Below are the code and all the weights of a small trained network. Each question names an input and a target symbol and asks about switching units off, where a switched-off unit gives its printed mean instead of its output.

import numpy as np


def w(rows, s, z=0):
    codes = np.array(rows[::2]) - 128.0
    scale = np.full(codes.shape[1], s)
    scale[-1] = z or s
    return codes * scale


def norm(h):
    return h / np.sqrt((h * h).mean(-1, keepdims=True) + 1e-5)


def f(y):
    return np.maximum(y, 0)


def softmax(a):
    e = np.exp(a - a.max(-1, keepdims=True))
    return e / e.sum(-1, keepdims=True)


def log_softmax(a):
    a = a - a.max(-1, keepdims=True)
    return a - np.log(np.exp(a).sum(-1, keepdims=True))


def net(x, mask):
    ids = ['γδζηλξπτφψω'.index(c) for c in x.split()]
    T = len(ids)
    res = E[ids] + P[:T]
    u = 0
    for l in range(2):
        q, k, v = (norm(res) @ M[l].T for M in (Q, K, V))
        z = softmax(np.where(np.tri(T) > 0, q @ k.T / 2**0.5, -1e9)) @ v
        res = res + np.where(mask[u], z, O[l][:, -1]) @ O[l][:, :-1]
        u += 1
        y = f(norm(res) @ A[l][:, :-1].T + A[l][:, -1])
        res = res + np.where(mask[u : u + 16], y, B[l][:, -1]) @ B[l][:, :-1]
        u += 16
    return log_softmax(norm(res)[-1] @ U[:, :-1].T + U[:, -1])


Q, K, V, O, A, B = {}, {}, {}, {}, {}, {}
E = w([
[120,86,174,222],'γ',
[163,134,153,184],'δ',
[27,52,5,184],'ζ',
[130,114,64,28],'η',
[174,168,116,171],'λ',
[123,147,126,31],'ξ',
[221,146,179,114],'π',
[148,111,143,151],'τ',
[197,190,200,125],'φ',
[104,67,180,179],'ψ',
[157,138,49,121],'ω',
],0.016)
P = w([
[171,25,166,137],'0',
[134,229,88,173],'1',
[81,255,150,161],'2',
[148,157,148,247],'3',
[144,188,58,80],'4',
[71,116,170,80],'5',
],0.01)
Q[0] = w([
[87,254,70,120],'L0H0',
[151,118,195,14],'L0H0',
],0.0097)
K[0] = w([
[163,255,92,131],'L0H0',
[126,138,151,18],'L0H0',
],0.0091)
V[0] = w([
[61,253,197,103],'L0H0',
[128,123,112,156],'L0H0',
],0.0019)
O[0] = w([
[65,125,163,2,252],'L0H0',
[140,127,130,153,170],'L0H0',
],0.0059,0.00025)
A[0] = w([
[122,127,145,98,83],'L0N0',
[170,108,101,168,139],'L0N1',
[39,90,52,193,95],'L0N2',
[100,127,103,69,129],'L0N3',
[37,149,54,133,119],'L0N4',
[209,118,142,65,5],'L0N5',
[173,40,116,123,60],'L0N6',
[152,146,59,61,52],'L0N7',
[159,70,119,132,58],'L0N8',
[106,89,163,102,45],'L0N9',
[159,99,73,150,86],'L0N10',
[131,125,151,163,122],'L0N11',
[58,104,185,163,34],'L0N12',
[12,108,61,121,103],'L0N13',
[141,180,203,115,110],'L0N14',
[123,40,175,85,66],'L0N15',
],0.011,0.0036)
B[0] = w([
[117,109,142,156,144],'L0N0',
[68,106,109,108,208],'L0N1',
[53,90,68,130,210],'L0N2',
[161,144,191,130,175],'L0N3',
[107,87,155,244,191],'L0N4',
[145,167,144,40,194],'L0N5',
[140,145,99,183,168],'L0N6',
[150,225,147,7,195],'L0N7',
[130,137,107,167,152],'L0N8',
[120,122,161,106,142],'L0N9',
[134,90,162,183,164],'L0N10',
[126,157,119,86,196],'L0N11',
[180,180,146,61,187],'L0N12',
[87,41,78,253,187],'L0N13',
[86,96,89,186,254],'L0N14',
[87,109,117,121,177],'L0N15',
],0.015,0.0046)
Q[1] = w([
[131,22,93,6],'L1H0',
[109,201,69,129],'L1H0',
],0.027)
K[1] = w([
[58,251,107,154],'L1H0',
[195,58,65,79],'L1H0',
],0.027)
V[1] = w([
[202,180,16,209],'L1H0',
[2,86,54,123],'L1H0',
],0.023)
O[1] = w([
[81,251,126,192,254],'L1H0',
[212,155,223,109,99],'L1H0',
],0.026,0.0067)
A[1] = w([
[163,146,170,206,193],'L1N0',
[69,214,115,200,74],'L1N1',
[91,77,179,195,54],'L1N2',
[142,56,129,124,48],'L1N3',
[75,130,33,45,214],'L1N4',
[111,78,52,98,226],'L1N5',
[7,133,112,136,254],'L1N6',
[220,140,52,206,167],'L1N7',
[145,131,186,123,181],'L1N8',
[164,168,74,49,128],'L1N9',
[35,99,82,161,68],'L1N10',
[199,113,211,121,56],'L1N11',
[134,136,172,175,165],'L1N12',
[185,177,147,108,77],'L1N13',
[177,153,92,128,171],'L1N14',
[150,237,93,18,113],'L1N15',
],0.016,0.0039)
B[1] = w([
[59,75,102,88,202],'L1N0',
[191,44,199,46,248],'L1N1',
[83,93,53,117,139],'L1N2',
[129,194,150,85,153],'L1N3',
[245,210,195,100,199],'L1N4',
[65,166,221,80,192],'L1N5',
[150,160,4,144,228],'L1N6',
[53,110,128,88,156],'L1N7',
[179,117,107,162,169],'L1N8',
[93,49,177,154,138],'L1N9',
[234,113,176,189,190],'L1N10',
[112,123,41,201,177],'L1N11',
[99,119,76,106,177],'L1N12',
[114,117,140,178,168],'L1N13',
[106,98,153,105,145],'L1N14',
[72,27,79,157,174],'L1N15',
],0.024,0.014)
U = w([
[85,61,92,233,180],'γ',
[33,78,101,79,123],'δ',
[179,152,194,230,245],'ζ',
[223,202,198,89,100],'η',
[33,210,97,161,35],'λ',
[190,73,200,45,93],'ξ',
[184,204,54,164,181],'π',
[79,71,251,167,102],'τ',
[187,75,38,54,2],'φ',
[248,40,157,181,108],'ψ',
[100,223,224,175,127],'ω',
],0.016,0.0037)

Each question gives the input, a string of symbols that net reads in full, and the target symbol t.
The units are the heads (2 rows each of Q, K, V and O) and the neurons (one row each of A and B). Each row of codes is followed by its name. A weight is (code - 128) times the scale printed after its matrix; where a second scale follows, it is the last column's (O, A, B and U).
mask holds one flag per unit, layer by layer, with each layer's heads first. A switched-off unit (its flag False) gives its mean, the last column of its rows in O or B, instead of its output. The means were averaged over made-up inputs and are rounded, as every weight is.
A unit's drop is (log p(t) with every unit on - log p(t) with that unit switched off) / (log p(t) with every unit on - log p(t) with every unit switched off).
The circuit of an input: a set's keep is (log p(t) with only the set's units on - log p(t) with every unit switched off) / (log p(t) with every unit on - log p(t) with every unit switched off). Starting from the 12 units with the biggest drops (on a tie, the unit counted first), units are removed one at a time, each time the one whose removal leaves the highest keep (on an exact tie, the one counted first), for as long as the keep stays at least 0.8.
units of the circuit, in order: the units of the circuit, biggest drop first
top k neurons: the k neurons with the biggest drops, biggest first
top k neurons in layer l: the k neurons of layer l with the biggest drops, biggest first
input ψ δ λ ξ λ τ, target λ: units of the circuit, in order : L1H0, L0N13
input π π φ τ, target π: top 2 neurons : L0N6, L0N2
input δ γ δ δ ω, target δ: top 4 neurons : L0N4, L0N1, L0N2, L0N3
input ψ λ ξ η ω γ, target ξ: top 3 neurons : L0N7, L0N3, L0N5
input τ ω φ π π, target ω: units of the circuit, in order : L0N5, L1H0
input δ φ ξ, target δ: top 4 neurons : L0N1, L0N2, L1N4, L0N14
input π γ η, target π: top neuron : L0N6
input φ ξ λ π, target φ: top 2 neurons : L0N5, L0N13
input φ η ψ, target φ: units of the circuit, in order : L1N4, L1H0
input ω δ π ξ, target ω: top 3 neurons : L0N1, L0N6, L0N14
input δ δ δ, target δ: top 2 neurons in layer 0 : L0N1, L0N2
input λ φ γ η, target λ: top 3 neurons : L0N4, L0N7, L0N6
input ψ ψ ω, target ψ: units of the circuit, in order : L1H0, L1N11
input η λ δ ψ τ, target λ: top neuron in layer 1 : L1N15
input ψ ψ δ ω, target ψ: top 3 neurons : L0N15, L0N13, L0N6
input τ η ω π, target τ: top 2 neurons : L0N6, L1N6
input γ δ ψ ζ δ, target γ: top 2 neurons : L0N6, L0N1
input η τ δ ζ δ τ, target δ: top 2 neurons : L0N14, L1N4
input δ π ψ π ω π, target ψ: top 3 neurons : L0N2, L0N7, L0N3
input π ξ ξ η, target π: top 3 neurons in layer 0 : L0N7, L0N6, L0N4
input ζ π φ ω, target ζ: units of the circuit, in order : L1H0, L1N1, L1N11
input δ π π, target δ: top 3 neurons in layer 1 : L1N4, L1N1, L1N10
input δ φ π τ, target δ: top 3 neurons in layer 0 : L0N1, L0N2, L0N14
input ψ δ ω ψ ω ψ, target ω: units of the circuit, in order : L1H0
input τ ψ ξ ψ, target τ: top 4 neurons : L0N6, L0N1, L0N15, L1N6
input π ω γ ζ τ, target ω: top 2 neurons : L0N7, L0N14
input λ γ π, target λ: top 3 neurons in layer 0 : L0N6, L0N2, L0N14
input π γ ξ, target π: top 2 neurons in layer 0 : L0N6, L0N2
input π δ γ ζ ω, target π: top 4 neurons in layer 0 : L0N6, L0N2, L0N4, L0N8
input ω π π ψ, target ω: top 2 neurons in layer 0 : L0N10, L0N11
